Moves between objects:
w767 χ w250
w767 ψ w611
w767 ξ w349
w767 π w655
w607 χ w689
w607 ψ w255
w607 ξ w421
w607 π w672
w828 χ w253
w828 ψ w627
w828 ξ w69
w828 π w442
w155 χ w812
w155 ψ w468
w155 ξ w906
w155 π w878
w831 χ w453
w831 ψ w364
w831 ξ w796
w831 π w113
w606 χ w906
w606 ψ w505
w606 ξ w513
w606 π w812
w739 χ w831
w739 ψ w806
w739 ξ w502
w739 π w525
w447 χ w655
w447 ψ w962
w447 ξ w250
w447 π w932
w218 χ w706
w218 ψ w588
w218 ξ w142
w218 π w954
w364 χ w30
w364 ψ w607
w364 ξ w162
w364 π w317
w685 χ w549
w685 ψ w986
w685 ξ w680
w685 π w792
w547 χ w627
w547 ψ w796
w547 ξ w422
w547 π w543
w69 χ w199
w69 ψ w66
w69 ξ w76
w69 π w887
w253 χ w887
w253 ψ w477
w253 ξ w199
w253 π w891
w341 χ w502
w341 ψ w853
w341 ξ w778
w341 π w831
w409 χ w961
w409 ψ w535
w409 ξ w601
w409 π w69
w176 χ w535
w176 ψ w550
w176 ξ w828
w176 π w422
w637 χ w317
w637 ψ w78
w637 ξ w30
w637 π w421
w213 χ w604
w213 ψ w778
w213 ξ w176
w213 π w547
w113 χ w714
w113 ψ w317
w113 ξ w64
w113 π w157
w961 χ w76
w961 ψ w442
w961 ξ w986
w961 π w199
w442 χ w891
w442 ψ w852
w442 ξ w887
w442 π w527
w878 χ w685
w878 ψ w601
w878 ξ w389
w878 π w993
w672 χ w806
w672 ψ w424
w672 ξ w853
w672 π w568
w671 χ w349
w671 ψ w629
w671 ξ w779
w671 π w250
w906 χ w588
w906 ψ w312
w906 ξ w534
w906 π w389
w965 χ w629
w965 ψ w792
w965 ξ w447
w965 π w611
w614 χ w547
w614 ψ w502
w614 ξ w604
w614 π w550
w891 χ w970
w891 ψ w795
w891 ξ w468
w891 π w409
w852 χ w795
w852 ψ w614
w852 ξ w799
w852 π w176
w986 χ w155
w986 ψ w887
w986 ξ w606
w986 π w340
w604 χ w422
w604 ψ w229
w604 ξ w535
w604 π w627
w680 χ w611
w680 ψ w606
w680 ξ w629
w680 π w962
w219 χ w849
w219 ψ w69
w219 ξ w993
w219 π w986
w477 χ w799
w477 ψ w213
w477 ξ w527
w477 π w795
w340 χ w878
w340 ψ w970
w340 ξ w812
w340 π w312
w812 χ w389
w812 ψ w219
w812 ξ w588
w812 π w685
w525 χ w113
w525 ψ w637
w525 ξ w453
w525 π w162
w806 χ w364
w806 ψ w779
w806 ξ w123
w806 π w637
w960 χ w550
w960 ψ w831
w960 ξ w547
w960 π w229
w76 χ w340
w76 ψ w891
w76 ξ w155
w76 π w505
w543 χ w852
w543 ψ w64
w543 ξ w477
w543 π w978
w779 χ w607
w779 ψ w655
w779 ξ w492
w779 π w78
w505 χ w312
w505 ψ w409
w505 ξ w878
w505 π w219
w349 χ w78
w349 ψ w932
w349 ξ w607
w349 π w711
w849 χ w606
w849 ψ w199
w849 ξ w792
w849 π w155
w611 χ w218
w611 ψ w906
w611 ξ w932
w611 π w462
w792 χ w513
w792 ψ w340
w792 ξ w962
w792 π w906
w453 χ w64
w453 ψ w30
w453 ξ w818
w453 π w714
w317 χ w739
w317 ψ w672
w317 ξ w341
w317 π w980
w980 χ w525
w980 ψ w568
w980 ξ w831
w980 π w123
w629 χ w932
w629 ψ w513
w629 ξ w655
w629 π w218
w796 χ w818
w796 ψ w162
w796 ξ w773
w796 π w64
w689 χ w853
w689 ψ w665
w689 ξ w980
w689 π w806
w714 χ w960
w714 ψ w739
w714 ξ w614
w714 π w778
w502 χ w796
w502 ψ w123
w502 ξ w229
w502 π w453
w818 χ w213
w818 ψ w157
w818 ξ w978
w818 π w614
w527 χ w409
w527 ψ w176
w527 ξ w970
w527 π w138
w142 χ w424
w142 ψ w763
w142 ξ w665
w142 π w671
w421 χ w980
w421 ψ w684
w421 ξ w739
w421 π w853
w64 χ w614
w64 ψ w341
w64 ξ w213
w64 π w960
w763 χ w447
w763 ψ w549
w763 ξ w767
w763 π w629
w199 χ w505
w199 ψ w527
w199 ξ w340
w199 π w468
w799 χ w138
w799 ψ w604
w799 ξ w409
w799 π w828
w627 χ w477
w627 ψ w818
w627 ξ w66
w627 π w852
w250 χ w711
w250 ψ w218
w250 ξ w78
w250 π w255
w970 χ w601
w970 ψ w828
w970 ξ w219
w970 π w961
w78 χ w672
w78 ψ w142
w78 ξ w689
w78 π w684
w255 χ w665
w255 ψ w954
w255 ξ w684
w255 π w424
w30 χ w341
w30 ψ w689
w30 ξ w157
w30 π w739
w665 χ w782
w665 ψ w767
w665 ξ w568
w665 π w779
w534 χ w763
w534 ψ w685
w534 ξ w954
w534 π w965
w782 χ w492
w782 ψ w250
w782 ξ w637
w782 π w607
w462 χ w954
w462 ψ w389
w462 ξ w706
w462 π w763
w778 χ w229
w778 ψ w525
w778 ξ w550
w778 π w796
w389 χ w680
w389 ψ w849
w389 ξ w965
w389 π w549
w932 χ w142
w932 ψ w534
w932 ξ w255
w932 π w706
w312 χ w993
w312 ψ w961
w312 ξ w685
w312 π w849
w492 χ w421
w492 ψ w711
w492 ξ w317
w492 π w689
w978 χ w176
w978 ψ w960
w978 ξ w795
w978 π w604
w513 χ w534
w513 ψ w878
w513 ξ w462
w513 π w588
w853 χ w123
w853 ψ w782
w853 ξ w525
w853 π w364
w655 χ w255
w655 ψ w462
w655 ξ w711
w655 π w142
w993 χ w792
w993 ψ w76
w993 ξ w549
w993 π w606
w162 χ w157
w162 ψ w421
w162 ξ w714
w162 π w341
w157 χ w778
w157 ψ w980
w157 ξ w960
w157 π w502
w123 χ w162
w123 ψ w492
w123 ξ w113
w123 π w30
w588 χ w965
w588 ψ w993
w588 ξ w763
w588 π w680
w887 χ w468
w887 ψ w799
w887 ξ w505
w887 π w970
w795 χ w828
w795 ψ w547
w795 ξ w138
w795 π w535
w424 χ w779
w424 ψ w447
w424 ξ w782
w424 π w349
w535 χ w442
w535 ψ w543
w535 ξ w253
w535 π w66
w568 χ w637
w568 ψ w349
w568 ξ w364
w568 π w492
w138 χ w69
w138 ψ w422
w138 ξ w961
w138 π w253
w601 χ w986
w601 ψ w253
w601 ξ w849
w601 π w76
w66 χ w527
w66 ψ w978
w66 ξ w891
w66 π w799
w684 χ w568
w684 ψ w671
w684 ξ w806
w684 π w782
w229 χ w773
w229 ψ w113
w229 ξ w543
w229 π w818
w954 χ w767
w954 ψ w680
w954 ξ w671
w954 π w447
w773 χ w978
w773 ψ w714
w773 ξ w852
w773 π w213
w962 χ w462
w962 ψ w812
w962 ξ w218
w962 π w534
w550 χ w543
w550 ψ w453
w550 ξ w627
w550 π w773
w711 χ w684
w711 ψ w706
w711 ξ w672
w711 π w665
w422 χ w66
w422 ψ w773
w422 ξ w442
w422 π w477
w468 χ w219
w468 ψ w138
w468 ξ w312
w468 π w601
w549 χ w962
w549 ψ w155
w549 ξ w611
w549 π w513
w706 χ w671
w706 ψ w965
w706 ξ w424
w706 π w767

The rows follow the links: the fewer symbols apart two objects are, the more alike their rows tend to be.

Each row is also shifted at random along 7 hidden directions that mean nothing.

Some objects, each with a row of numbers:
w986	116,-26,-33,-15,199,108,-29,-9,51,-118,-135,117,70,82,-14,-97,-34,-66,-68,29,38,-166,-38,-64,-14,-63,-104,8,7,43,-33,16,-10,-40,-28,23,37,58,87,82,25,70,30,1,-63,81,-39,-49
w422	-66,132,-195,-61,-162,33,-25,-35,-47,16,-77,-115,-4,-59,-24,59,-12,-5,-59,39,54,0,-26,60,96,125,37,-11,-29,65,-45,-53,22,6,-29,89,124,-23,-53,-6,57,81,24,69,-3,-55,25,91
w534	-21,-10,154,13,4,39,-3,48,66,-72,12,35,61,0,27,-39,-2,-26,66,-44,7,-59,6,-62,-139,-110,-37,7,-1,-14,6,103,14,-47,7,-89,-58,50,30,-16,-48,-9,-15,-51,-47,65,-58,-54
w611	17,-8,15,30,34,39,-49,10,70,-6,27,29,34,1,16,-23,24,-25,-7,32,-53,-2,16,-2,-17,-45,-43,3,-15,-11,42,49,-5,-43,-54,-52,-21,39,8,12,-42,-34,-3,-28,0,41,-14,-56
w962	-198,1,-69,44,34,99,-98,-12,74,-67,-7,-52,60,-64,32,0,0,-38,46,30,-94,-4,32,75,-46,-95,-79,4,25,3,28,117,1,-55,-75,-77,-61,47,-46,19,-32,30,34,-7,-6,38,-48,-100
w64	-8,-67,-107,4,41,-24,30,-47,-77,-34,-14,-72,-31,-59,7,39,-48,29,80,-43,-10,29,3,77,-16,-23,22,-3,83,-4,-37,-2,-3,56,60,7,-51,-47,-73,-10,40,44,43,35,10,-54,-4,-1
w176	-135,39,-9,-57,-100,39,36,-2,-51,-70,-77,-66,15,-38,-14,21,-47,-1,10,-58,88,-58,-30,-7,-45,20,24,-4,9,43,-78,23,23,11,48,32,34,-1,-41,-18,41,84,14,34,-42,-19,-18,67
w818	-271,-33,-24,1,99,-7,36,-18,-46,-3,-56,58,-34,67,-22,-32,-9,16,-77,7,38,-67,-13,-18,42,22,-2,0,21,-13,-24,-64,-11,43,32,66,29,-31,48,30,50,29,27,18,10,-14,27,23
w993	78,34,-12,-59,-213,49,-34,6,39,-18,39,-108,47,-118,11,44,-5,-29,34,-23,9,73,-19,12,-28,36,26,-5,-55,63,-22,87,17,-55,-33,-48,38,57,-139,-38,-61,-37,-47,4,-34,7,-30,62
w113	9,-10,-13,22,-95,26,29,-16,-62,-16,-13,-72,-47,-38,2,20,-1,58,-48,-33,28,-29,17,45,-26,11,40,-9,29,-44,-30,19,9,51,50,15,4,-42,-68,-36,33,36,41,23,28,-57,22,64
w199	-15,20,79,8,229,121,-125,13,34,-81,-107,-10,60,55,-38,0,-51,-79,12,49,-127,-12,13,102,76,-57,-200,24,36,86,-14,73,-37,-34,-85,46,-177,40,71,134,60,129,16,46,15,24,-42,-164
w550	-278,-68,94,-17,88,-18,82,6,-50,-47,-48,79,-22,68,-17,-46,-34,15,-26,-59,81,-84,-29,-73,-43,-20,12,1,25,-15,-48,-29,-6,45,88,31,-4,-18,47,9,33,21,5,-2,-24,4,3,33
w965	40,200,112,0,-121,-46,-40,81,55,51,33,-45,52,-3,8,49,34,-29,115,10,-17,39,27,-9,-37,-3,-11,11,-51,19,50,15,33,-64,-54,-39,-30,8,116,-31,-15,31,-34,-26,-13,25,-28,-80
w961	-239,46,186,-61,47,-35,-11,62,21,1,-9,26,43,52,-33,12,-28,-61,88,-23,-7,56,-24,-42,16,13,-55,15,-33,86,-13,-1,-8,-39,-11,18,-82,32,88,41,2,10,-71,-2,-28,31,-32,-55
w505	-37,126,-110,-64,-51,-61,-35,11,7,-13,-13,-107,72,-85,11,91,-49,-63,241,-18,-13,100,-21,45,-24,-3,-6,5,11,110,-12,2,29,-54,-31,-18,-32,10,18,-8,7,64,-16,23,-62,8,-57,-72
w684	214,9,-104,53,-201,97,-8,-29,1,-35,7,-100,-17,-102,42,5,37,64,-96,-3,20,-77,34,48,-74,-23,55,-17,5,-87,-1,82,26,13,3,-50,74,-11,-132,-76,-19,12,64,-3,23,-31,12,80
w689	-128,-2,-36,80,-26,10,-36,-14,-7,46,51,-51,-43,-22,15,25,41,51,-39,37,-81,31,60,88,24,-13,0,-3,23,-76,48,19,-6,25,-22,-17,-42,-37,-34,-16,-1,-7,35,0,71,-41,29,-25
w878	-89,-3,-33,-14,125,22,-61,-4,56,-38,-22,27,63,2,1,-8,-24,-65,79,25,-56,18,-9,12,6,-49,-77,10,7,59,9,26,-10,-52,-54,-21,-45,48,35,49,-15,12,-10,-2,-32,52,-42,-95
w218	-140,41,-173,74,70,99,-98,-31,80,-28,-39,14,42,-5,28,-37,39,-17,-66,96,-68,-83,34,57,12,-61,-67,0,11,-37,55,39,4,-45,-97,-29,41,23,27,26,-9,37,71,-9,11,39,-8,-82
w637	-337,-18,-68,61,-51,-34,-23,-29,1,150,100,17,-84,19,-4,0,89,56,-162,90,-60,76,40,37,135,97,51,-13,-46,-79,75,-73,-20,31,-48,27,68,-37,-39,-15,-28,-111,-7,-8,100,-45,84,53
w219	-166,85,74,-87,-192,-67,2,47,10,-6,60,-128,59,-116,10,96,-40,-46,236,-77,12,147,-23,-3,-72,14,39,3,-30,101,-23,57,30,-59,5,-60,-49,31,-57,-52,-40,-13,-81,-2,-62,5,-58,-1
w604	-158,107,80,-56,-101,-51,35,39,-57,25,-29,-59,-9,8,-28,55,-23,-1,52,-39,56,29,-15,-5,18,73,30,2,-19,47,-39,-43,15,14,34,61,-9,-31,44,-10,50,62,-27,30,-8,-41,6,34
w795	-80,112,-40,-58,-42,-72,-11,13,-61,-3,-28,-133,24,-67,-11,111,-62,-32,211,-39,-15,109,-10,85,12,26,-2,6,36,95,-39,-16,16,1,11,31,-84,-35,12,2,54,99,-9,50,-20,-46,-32,-50
w606	73,-42,-8,-49,-24,3,14,1,46,-59,12,16,58,-52,23,-16,-28,-40,89,-44,38,5,-37,-63,-88,-40,14,0,-13,47,-23,50,9,-47,9,-67,28,57,-47,-21,-57,-41,-31,-24,-73,52,-47,10
w568	64,-97,-58,36,-149,22,59,-35,-9,15,67,-2,-52,-58,36,-33,46,74,-121,-19,55,-40,8,-34,-60,5,108,-22,-14,-100,6,23,10,33,48,-52,114,-10,-139,-82,-56,-97,18,-29,20,-19,34,132
w69	-180,86,108,-38,-74,131,-96,25,17,-26,-63,-98,35,-13,-45,36,-17,-45,-80,34,-50,25,1,77,87,59,-100,10,-45,84,-31,78,-11,-35,-76,57,-66,44,-38,58,30,79,-25,49,23,-15,-13,-14
w76	103,155,44,-77,-85,-5,-9,47,21,2,-57,-9,56,23,-25,16,-11,-52,30,5,67,-17,-36,-58,14,61,-9,5,-61,85,-23,-29,25,-53,-29,42,62,24,83,8,19,55,-39,12,-53,27,-21,13
w527	57,-70,21,-60,49,18,23,-10,-33,-108,-48,-46,36,-51,-2,21,-87,-37,130,-85,23,14,-40,13,-68,-49,-27,7,53,77,-79,58,-2,0,53,-11,-80,23,-61,19,16,50,-7,26,-58,5,-53,-11
w779	188,-78,-23,36,-19,-58,50,-18,14,76,90,77,-50,17,20,-42,56,50,-72,14,14,11,9,-62,-4,17,80,-11,-24,-81,45,-49,-2,19,19,-35,79,-15,-19,-44,-56,-126,-12,-46,25,5,42,59
w831	15,73,75,11,-189,29,55,23,-62,-23,-33,-78,-32,-23,3,22,8,66,-55,-57,86,-88,18,-2,-77,15,60,-7,4,-57,-41,27,32,43,65,14,29,-45,-23,-67,40,70,34,10,12,-52,15,87
w255	-24,94,-22,58,-75,-27,-62,17,33,96,74,-48,-14,-15,15,44,62,20,5,64,-90,79,59,66,47,18,4,0,-25,-43,83,-3,5,-15,-71,-26,-19,-21,26,-21,-22,-26,4,-18,59,-16,23,-54
w588	-5,-93,4,-20,36,-51,31,0,57,-17,73,68,38,-29,30,-31,-5,-30,109,-35,12,40,-26,-82,-86,-59,26,-3,-6,11,17,23,0,-41,14,-92,11,48,-28,-24,-82,-107,-42,-55,-57,63,-36,-13

From each start, follow one symbol. Which object do you reach?
Answer with the object's name.
173,6,129,-74,-68,38,34,37,37,-53,-32,55,49,23,-13,-48,-15,-41,-38,-41,99,-64,-51,-122,-57,15,1,-1,-66,52,-45,26,12,-42,14,-7,68,63,8,-3,-34,-21,-53,-20,-70,55,-27,68
ξ	w812
-125,-118,-156,-105,-26,-86,65,-50,-8,-13,50,13,24,-85,18,8,-49,-35,121,-55,68,100,-78,-71,-25,36,88,-12,-10,84,-46,-38,1,-15,43,-35,95,34,-123,-29,-63,-107,-59,-5,-83,17,-23,92
ψ	w828
291,3,-85,68,36,6,24,-14,4,-3,-23,58,-20,34,25,-49,35,44,-72,24,31,-116,22,-26,-44,-44,25,-9,22,-92,25,-30,12,22,15,-11,71,-31,53,-25,11,12,66,-23,10,11,20,3
ξ	w637
155,-96,140,80,56,66,9,5,-22,-43,9,4,-41,22,7,-26,8,52,-75,-29,-41,-60,47,39,-53,-78,-35,4,51,-93,2,79,-16,48,41,-25,-109,-20,-30,2,14,13,39,-12,54,-20,8,-22
π	w853
-168,3,118,54,-67,8,-16,15,-27,85,60,-34,-73,25,-18,22,51,61,-122,29,-59,49,48,56,74,53,7,1,-21,-66,36,-2,-18,43,-8,30,-49,-39,-26,-7,7,-31,-9,5,97,-57,55,26
ψ	w492
-195,51,11,1,64,-17,-92,21,71,55,44,6,40,10,-4,22,20,-56,61,70,-107,107,14,39,74,5,-70,9,-34,51,61,1,-15,-61,-99,-17,-61,35,53,47,-32,-32,-44,-9,16,30,-14,-104
ξ	w534
212,54,116,34,-26,-15,-2,28,-85,-26,-12,-143,-27,-37,-6,94,-39,36,133,-66,-58,44,50,125,-45,-46,-26,11,79,-14,-25,54,10,51,50,7,-188,-65,5,-10,72,118,32,35,42,-72,-16,-73
χ	w778
159,-99,-116,51,76,-36,18,-39,31,45,62,105,-31,21,26,-57,48,28,-66,44,-14,-16,11,-39,7,-22,41,-10,3,-77,55,-48,-10,11,-8,-35,79,-4,-6,-14,-50,-104,15,-38,19,24,29,14
ψ	w447
152,33,124,11,36,-103,5,57,45,35,81,30,33,11,19,22,11,-23,188,-29,-43,83,16,-34,-68,-63,-4,10,-2,-2,52,10,8,-37,-5,-77,-93,9,92,-19,-45,-47,-46,-49,-20,38,-36,-104
ψ	w549
103,163,81,78,-161,109,-63,39,17,44,-29,-64,-27,29,-8,6,79,52,-193,71,-24,-90,68,59,42,35,-25,0,-48,-83,42,33,16,7,-59,35,22,-24,42,-17,34,72,49,6,81,-36,42,11
χ	w689
129,-118,146,25,21,-10,26,19,59,35,97,113,-13,39,13,-69,45,13,-77,-4,-9,12,3,-91,-30,-24,19,-2,-41,-57,41,22,-18,-14,6,-65,9,37,-20,-17,-85,-146,-54,-63,12,42,12,25
π	w706
-135,-139,94,59,21,43,54,-11,-20,-26,25,58,-56,28,14,-63,20,64,-128,-33,20,-82,20,-33,-60,-50,22,-7,21,-103,-3,39,-13,51,63,-24,-6,-13,-54,-20,-13,-49,21,-24,35,-10,25,55
π	w980
90,96,-82,-52,57,-64,51,1,-63,-35,-110,4,18,35,-16,21,-53,-18,102,-30,94,-67,-36,-28,-12,14,16,1,37,52,-54,-89,22,20,49,66,38,-38,117,10,83,118,32,34,-59,-5,-14,-10
π	w176
